Below is a small trained network, with its code and all its weights. Each question gives an input and a target symbol and asks what happens when units are switched off, that is, made to give their printed mean instead of their output.

import numpy as np


def w(rows, s, z=0):
    codes = np.array(rows[::2]) - 128.0
    scale = np.full(codes.shape[1], s)
    scale[-1] = z or s
    return codes * scale


def norm(h):
    return h / np.sqrt((h * h).mean(-1, keepdims=True) + 1e-5)


def f(y):
    return np.maximum(y, 0)


def softmax(a):
    e = np.exp(a - a.max(-1, keepdims=True))
    return e / e.sum(-1, keepdims=True)


def log_softmax(a):
    a = a - a.max(-1, keepdims=True)
    return a - np.log(np.exp(a).sum(-1, keepdims=True))


def net(x, mask):
    ids = ['ΦΨαβγζθλμξσ'.index(c) for c in x.split()]
    T = len(ids)
    res = E[ids] + P[:T]
    u = 0
    for l in range(2):
        r = norm(res)
        for j in range(3):
            rows = slice(2 * j, 2 * j + 2)
            q, k, v = (r @ M[l][rows].T for M in (Q, K, V))
            z = softmax(np.where(np.tri(T) > 0, q @ k.T / 2**0.5, -1e9)) @ v
            o = O[l][rows]
            res = res + np.where(mask[u + j], z, o[:, -1]) @ o[:, :-1]
        u += 3
        y = f(norm(res) @ A[l][:, :-1].T + A[l][:, -1])
        res = res + np.where(mask[u : u + 4], y, B[l][:, -1]) @ B[l][:, :-1]
        u += 4
    return log_softmax(norm(res)[-1] @ U[:, :-1].T + U[:, -1])


Q, K, V, O, A, B = {}, {}, {}, {}, {}, {}
E = w([
[132,88,138,157,147],'Φ',
[88,143,171,112,93],'Ψ',
[141,83,135,137,164],'α',
[159,72,124,141,174],'β',
[90,149,156,81,119],'γ',
[123,85,2,186,10],'ζ',
[147,100,124,90,129],'θ',
[98,86,114,153,156],'λ',
[57,201,127,108,175],'μ',
[61,184,108,181,98],'ξ',
[129,225,183,203,167],'σ',
],0.0031)
P = w([
[177,130,250,224,155],'0',
[147,190,146,9,134],'1',
[168,189,80,1,111],'2',
[76,195,183,46,56],'3',
[45,153,231,93,115],'4',
[49,128,244,119,137],'5',
],0.00039)
Q[0] = w([
[1,165,197,156,109],'L0H1',
[11,109,210,200,106],'L0H1',
[68,107,117,82,139],'L0H2',
[86,75,138,178,233],'L0H2',
[67,128,91,196,181],'L0H3',
[134,74,132,95,130],'L0H3',
],0.0045)
K[0] = w([
[131,123,57,188,3],'L0H1',
[106,61,43,222,40],'L0H1',
[233,143,28,192,118],'L0H2',
[168,201,110,137,14],'L0H2',
[151,241,239,157,191],'L0H3',
[159,153,57,159,115],'L0H3',
],0.0037)
V[0] = w([
[209,143,61,102,74],'L0H1',
[95,128,203,155,236],'L0H1',
[96,117,74,4,210],'L0H2',
[89,224,253,135,161],'L0H2',
[190,157,202,129,156],'L0H3',
[140,86,79,23,49],'L0H3',
],0.0025)
O[0] = w([
[130,119,168,229,138,36],'L0H1',
[106,132,103,24,73,158],'L0H1',
[24,149,197,118,251,76],'L0H2',
[149,161,145,62,50,252],'L0H2',
[196,251,86,121,99,114],'L0H3',
[11,124,135,198,203,85],'L0H3',
],0.0025,0.0019)
A[0] = w([
[131,103,117,191,228,253],'L0N1',
[49,227,218,75,101,161],'L0N2',
[123,108,173,184,127,172],'L0N3',
[88,252,132,77,181,194],'L0N4',
],0.0026,0.002)
B[0] = w([
[142,96,96,98,4,159],'L0N1',
[181,84,77,124,178,254],'L0N2',
[191,154,117,119,143,148],'L0N3',
[196,64,102,179,115,203],'L0N4',
],0.0027,0.0033)
Q[1] = w([
[165,80,30,97,143],'L1H1',
[156,205,240,184,192],'L1H1',
[148,199,226,255,61],'L1H2',
[209,70,154,2,81],'L1H2',
[248,54,52,160,59],'L1H3',
[173,105,178,247,156],'L1H3',
],0.0049)
K[1] = w([
[95,129,129,200,78],'L1H1',
[167,140,116,72,118],'L1H1',
[180,109,215,147,45],'L1H2',
[96,69,78,101,157],'L1H2',
[199,171,254,211,150],'L1H3',
[102,73,201,134,48],'L1H3',
],0.0069)
V[1] = w([
[96,174,2,144,119],'L1H1',
[146,99,206,102,147],'L1H1',
[203,18,155,118,138],'L1H2',
[42,52,150,133,114],'L1H2',
[177,152,253,188,140],'L1H3',
[115,83,241,121,60],'L1H3',
],0.0037)
O[1] = w([
[128,89,44,237,65,189],'L1H1',
[108,168,187,24,179,84],'L1H1',
[73,202,160,196,174,252],'L1H2',
[86,183,70,94,87,92],'L1H2',
[81,254,99,127,151,1],'L1H3',
[13,156,189,219,123,175],'L1H3',
],0.0036,0.0021)
A[1] = w([
[227,252,79,121,121,26],'L1N1',
[38,40,100,71,138,2],'L1N2',
[221,86,97,72,100,234],'L1N3',
[91,184,115,164,76,63],'L1N4',
],0.0031,0.00029)
B[1] = w([
[143,253,61,83,85,151],'L1N1',
[71,176,103,96,122,198],'L1N2',
[97,166,101,152,162,250],'L1N3',
[146,78,138,127,201,172],'L1N4',
],0.0047,0.0022)
U = w([
[147,122,237,92,13,127],'Φ',
[57,186,164,214,214,132],'Ψ',
[152,113,175,110,161,88],'α',
[143,116,146,85,159,93],'β',
[209,60,64,52,191,159],'γ',
[172,51,59,220,57,175],'ζ',
[2,118,79,65,105,161],'θ',
[128,134,126,159,121,5],'λ',
[189,250,68,98,90,151],'μ',
[161,93,189,147,200,120],'ξ',
[175,175,141,149,123,74],'σ',
],0.0071,0.003)

Each question gives the input, a string of symbols that net reads in full, and the target symbol t.
The units are the heads (2 rows each of Q, K, V and O) and the neurons (one row each of A and B). Each row of codes is followed by its name. A weight is (code - 128) times the scale printed after its matrix; where a second scale follows, it is the last column's (O, A, B and U).
mask holds one flag per unit, layer by layer, with each layer's heads first. A switched-off unit (its flag False) gives its mean, the last column of its rows in O or B, instead of its output. The means were averaged over made-up inputs and are rounded, as every weight is.
A unit's drop is (log p(t) with every unit on - log p(t) with that unit switched off) / (log p(t) with every unit on - log p(t) with every unit switched off).
The circuit of an input: a set's keep is (log p(t) with only the set's units on - log p(t) with every unit switched off) / (log p(t) with every unit on - log p(t) with every unit switched off). Starting from the 12 units with the biggest drops (on a tie, the unit counted first), units are removed one at a time, each time the one whose removal leaves the highest keep (on an exact tie, the one counted first), for as long as the keep stays at least 0.8.
units of the circuit, in order: the units of the circuit, biggest drop first
unit that matters most: the unit with the biggest drop
k most important neurons: the k neurons with the biggest drops, biggest first
k most important neurons of layer l: the k neurons of layer l with the biggest drops, biggest first
which heads matter: for each layer, one digit per head in row order, 1 if its drop is at least 0.15 and else 0, layers parted by /
input γ β ζ Ψ λ, target Ψ: which heads matter : 100 / 001
input α λ Ψ μ, target γ: units of the circuit, in order : L1H3
input Ψ λ λ Ψ Ψ, target θ: which heads matter : 100 / 010
input Ψ Ψ Ψ Ψ θ, target Ψ: units of the circuit, in order : L1H2, L1H3
input β λ ξ ζ Ψ β, target Ψ: 2 most important neurons of layer 0 : L0N4, L0N3
input λ Ψ λ Ψ β, target θ: which heads matter : 000 / 010
input Ψ ζ Ψ γ, target Ψ: units of the circuit, in order : L0H1, L1H3
input Ψ ξ Ψ γ, target ζ: units of the circuit, in order : L0N2, L1H1
input λ Ψ ζ θ, target θ: units of the circuit, in order : L0H3, L1N2
input ξ λ ζ Ψ Ψ ξ, target Ψ: 2 most important neurons : L1N4, L0N3
input ζ λ ξ Ψ λ, target Ψ: which heads matter : 101 / 001
input ζ Ψ ξ Ψ Φ, target Ψ: units of the circuit, in order : L1H3, L0H1
input Ψ σ σ Ψ λ, target μ: which heads matter : 001 / 001
input θ ξ σ γ, target μ: 2 most important neurons : L1N1, L0N4
input Ψ λ λ γ ζ Ψ, target Ψ: which heads matter : 100 / 001
input α λ Ψ σ β, target μ: units of the circuit, in order : L1H3, L1N1
input λ λ Φ σ Ψ μ, target μ: units of the circuit, in order : L0H3, L1N1
input Ψ λ β, target θ: unit that matters most : L0N2
input Ψ ξ λ λ α, target θ: 2 most important neurons of layer 0 : L0N2, L0N4
input Ψ Ψ Φ, target Φ: 2 most important neurons of layer 1 : L1N3, L1N4
